Below are the code and all the weights of a small trained network. Each question names an input and a target symbol and asks about switching units off, where a switched-off unit gives its printed mean instead of its output.

import numpy as np


def w(rows, s, z=0):
    codes = np.array(rows[::2]) - 128.0
    scale = np.full(codes.shape[1], s)
    scale[-1] = z or s
    return codes * scale


def norm(h):
    return h / np.sqrt((h * h).mean(-1, keepdims=True) + 1e-5)


def f(y):
    return y / 2 * (1 + np.tanh(0.7978845608 * (y + 0.044715 * y**3)))


def softmax(a):
    e = np.exp(a - a.max(-1, keepdims=True))
    return e / e.sum(-1, keepdims=True)


def log_softmax(a):
    a = a - a.max(-1, keepdims=True)
    return a - np.log(np.exp(a).sum(-1, keepdims=True))


def net(x, mask):
    ids = ['δζθξσψω'.index(c) for c in x.split()]
    T = len(ids)
    res = E[ids] + P[:T]
    u = 0
    for l in range(2):
        q, k, v = (norm(res) @ M[l].T for M in (Q, K, V))
        z = softmax(np.where(np.tri(T) > 0, q @ k.T / 4**0.5, -1e9)) @ v
        res = res + np.where(mask[u], z, O[l][:, -1]) @ O[l][:, :-1]
        u += 1
        y = f(norm(res) @ A[l][:, :-1].T + A[l][:, -1])
        res = res + np.where(mask[u : u + 12], y, B[l][:, -1]) @ B[l][:, :-1]
        u += 12
    return log_softmax(norm(res)[-1] @ U[:, :-1].T + U[:, -1])


Q, K, V, O, A, B = {}, {}, {}, {}, {}, {}
E = w([
[176,102,232],'δ',
[251,205,81],'ζ',
[150,136,214],'θ',
[130,183,51],'ξ',
[114,57,166],'σ',
[191,195,60],'ψ',
[214,161,26],'ω',
],0.012)
P = w([
[165,99,99],'0',
[184,44,158],'1',
[95,124,180],'2',
[219,77,167],'3',
[120,135,15],'4',
[89,122,187],'5',
[140,136,90],'6',
[111,115,6],'7',
[86,123,191],'8',
[143,142,95],'9',
[118,226,143],'10',
[84,121,188],'11',
],0.015)
Q[0] = w([
[2,166,166],'L0H1',
[235,2,187],'L0H1',
[3,188,89],'L0H1',
[235,78,50],'L0H1',
],0.0077)
K[0] = w([
[150,86,222],'L0H1',
[56,80,51],'L0H1',
[81,255,255],'L0H1',
[151,145,86],'L0H1',
],0.011)
V[0] = w([
[20,129,135],'L0H1',
[55,72,115],'L0H1',
[104,146,247],'L0H1',
[89,2,121],'L0H1',
],0.0051)
O[0] = w([
[190,175,108,2],'L0H1',
[100,179,59,65],'L0H1',
[157,199,168,69],'L0H1',
[50,1,98,127],'L0H1',
],0.0058,0.0032)
A[0] = w([
[146,146,83,133],'L0N1',
[70,128,158,253],'L0N2',
[166,172,102,166],'L0N3',
[144,230,177,54],'L0N4',
[146,152,172,106],'L0N5',
[175,69,92,245],'L0N6',
[68,126,94,179],'L0N7',
[91,211,47,72],'L0N8',
[160,139,139,163],'L0N9',
[120,126,140,183],'L0N10',
[5,147,132,16],'L0N11',
[148,146,159,8],'L0N12',
],0.02,0.005)
B[0] = w([
[154,126,207,161],'L0N1',
[252,182,146,192],'L0N2',
[63,142,172,174],'L0N3',
[129,62,59,189],'L0N4',
[80,153,71,178],'L0N5',
[115,173,70,254],'L0N6',
[82,78,158,145],'L0N7',
[158,101,45,190],'L0N8',
[89,171,111,165],'L0N9',
[129,173,116,153],'L0N10',
[197,43,53,138],'L0N11',
[79,124,105,133],'L0N12',
],0.011,0.0094)
Q[1] = w([
[180,200,74],'L1H1',
[143,62,255],'L1H1',
[102,37,231],'L1H1',
[164,220,29],'L1H1',
],0.016)
K[1] = w([
[175,57,165],'L1H1',
[134,139,5],'L1H1',
[114,227,9],'L1H1',
[174,81,210],'L1H1',
],0.018)
V[1] = w([
[120,254,118],'L1H1',
[130,125,124],'L1H1',
[210,75,190],'L1H1',
[184,102,187],'L1H1',
],0.0075)
O[1] = w([
[63,65,171,194],'L1H1',
[118,132,122,129],'L1H1',
[253,227,188,252],'L1H1',
[195,241,194,221],'L1H1',
],0.0046,0.004)
A[1] = w([
[164,92,93,164],'L1N1',
[6,96,184,20],'L1N2',
[157,142,169,97],'L1N3',
[133,75,80,25],'L1N4',
[148,156,135,125],'L1N5',
[42,165,146,37],'L1N6',
[169,84,196,119],'L1N7',
[97,75,130,127],'L1N8',
[24,148,173,2],'L1N9',
[138,97,67,118],'L1N10',
[156,125,117,82],'L1N11',
[108,108,251,41],'L1N12',
],0.019,0.0097)
B[1] = w([
[122,164,124,253],'L1N1',
[111,208,127,128],'L1N2',
[120,81,136,181],'L1N3',
[156,113,127,136],'L1N4',
[97,142,112,209],'L1N5',
[138,77,200,119],'L1N6',
[77,124,100,229],'L1N7',
[163,160,128,130],'L1N8',
[180,125,90,124],'L1N9',
[142,137,160,239],'L1N10',
[127,143,139,126],'L1N11',
[168,96,253,180],'L1N12',
],0.018,0.0047)
U = w([
[59,198,176,24],'δ',
[95,79,46,129],'ζ',
[18,110,115,120],'θ',
[220,42,67,166],'ξ',
[123,73,171,254],'σ',
[110,41,54,239],'ψ',
[251,156,174,47],'ω',
],0.022,0.0098)

Each question gives the input, a string of symbols that net reads in full, and the target symbol t.
The units are the heads (4 rows each of Q, K, V and O) and the neurons (one row each of A and B). Each row of codes is followed by its name. A weight is (code - 128) times the scale printed after its matrix; where a second scale follows, it is the last column's (O, A, B and U).
mask holds one flag per unit, layer by layer, with each layer's heads first. A switched-off unit (its flag False) gives its mean, the last column of its rows in O or B, instead of its output. The means were averaged over made-up inputs and are rounded, as every weight is.
A unit's drop is (log p(t) with every unit on - log p(t) with that unit switched off) / (log p(t) with every unit on - log p(t) with every unit switched off).
The circuit of an input: a set's keep is (log p(t) with only the set's units on - log p(t) with every unit switched off) / (log p(t) with every unit on - log p(t) with every unit switched off). Starting from the 12 units with the biggest drops (on a tie, the unit counted first), units are removed one at a time, each time the one whose removal leaves the highest keep (on an exact tie, the one counted first), for as long as the keep stays at least 0.8.
circuit, biggest first: the units of the circuit, biggest drop first
unit that matters most: the unit with the biggest drop
top k neurons: the k neurons with the biggest drops, biggest first
k most important neurons of layer l: the k neurons of layer l with the biggest drops, biggest first
input θ θ δ δ θ, target δ: 3 most important neurons of layer 0 : L0N4, L0N3, L0N1
input ψ ω θ, target ω: unit that matters most : L0N3
input ψ ξ δ δ, target ψ: circuit, biggest first : L1N7, L0N2
input δ ζ θ δ θ δ ζ, target δ: top 3 neurons : L0N3, L0N2, L0N9
input δ ζ θ δ, target σ: circuit, biggest first : L0N2, L0N8
input θ ξ ψ δ, target ψ: top 3 neurons : L0N7, L0N3, L1N12
input θ ζ δ δ, target σ: circuit, biggest first : L0N4, L0N2, L1H1
input θ ξ ψ δ θ δ σ θ δ δ ζ ω, target δ: top 2 neurons : L0N3, L0N2
input δ ψ δ δ, target θ: circuit, biggest first : L0N2, L1N7
input δ θ δ δ ω ψ, target ζ: top 3 neurons : L0N4, L0N5, L0N3
input δ δ δ θ δ ζ, target θ: top 2 neurons : L0N4, L0N3
input δ δ θ δ ξ θ ξ δ σ ξ, target ω: top 3 neurons : L0N1, L1N7, L0N5
input θ θ σ σ δ ξ ω, target ω: top 2 neurons : L0N1, L1N7
input θ ξ ω ξ, target ψ: circuit, biggest first : L0N2
input σ ψ ξ θ δ δ ω θ σ, target ψ: top 4 neurons : L1N7, L0N6, L0N11, L0N2
input θ δ θ δ δ ψ, target ζ: circuit, biggest first : L0N4, L0H1, L0N3
input δ ω θ ψ ξ δ σ ψ θ θ ξ, target ψ: 2 most important neurons of layer 0 : L0N8, L0N4
input ω ξ θ ξ θ ξ ζ, target δ: 3 most important neurons of layer 0 : L0N3, L0N2, L0N1
input θ θ σ ψ, target δ: circuit, biggest first : L0N2, L0N3, L0N8
input ξ ψ σ δ ζ, target ω: circuit, biggest first : L0N1
input ζ θ θ σ δ σ θ δ δ σ, target ω: top 2 neurons : L1N7, L0N3
input θ ω ξ δ, target ζ: circuit, biggest first : L1N12, L0N2, L1N7
input ζ ψ δ δ ψ δ θ ξ ω, target δ: top 2 neurons : L0N6, L0N3
input σ ψ ζ, target θ: 2 most important neurons of layer 0 : L0N3, L0N8
input δ θ σ, target ψ: top 2 neurons : L0N6, L1N7
input θ θ δ δ σ ψ δ δ θ ξ, target ω: top 4 neurons : L0N1, L1N10, L1N7, L0N5
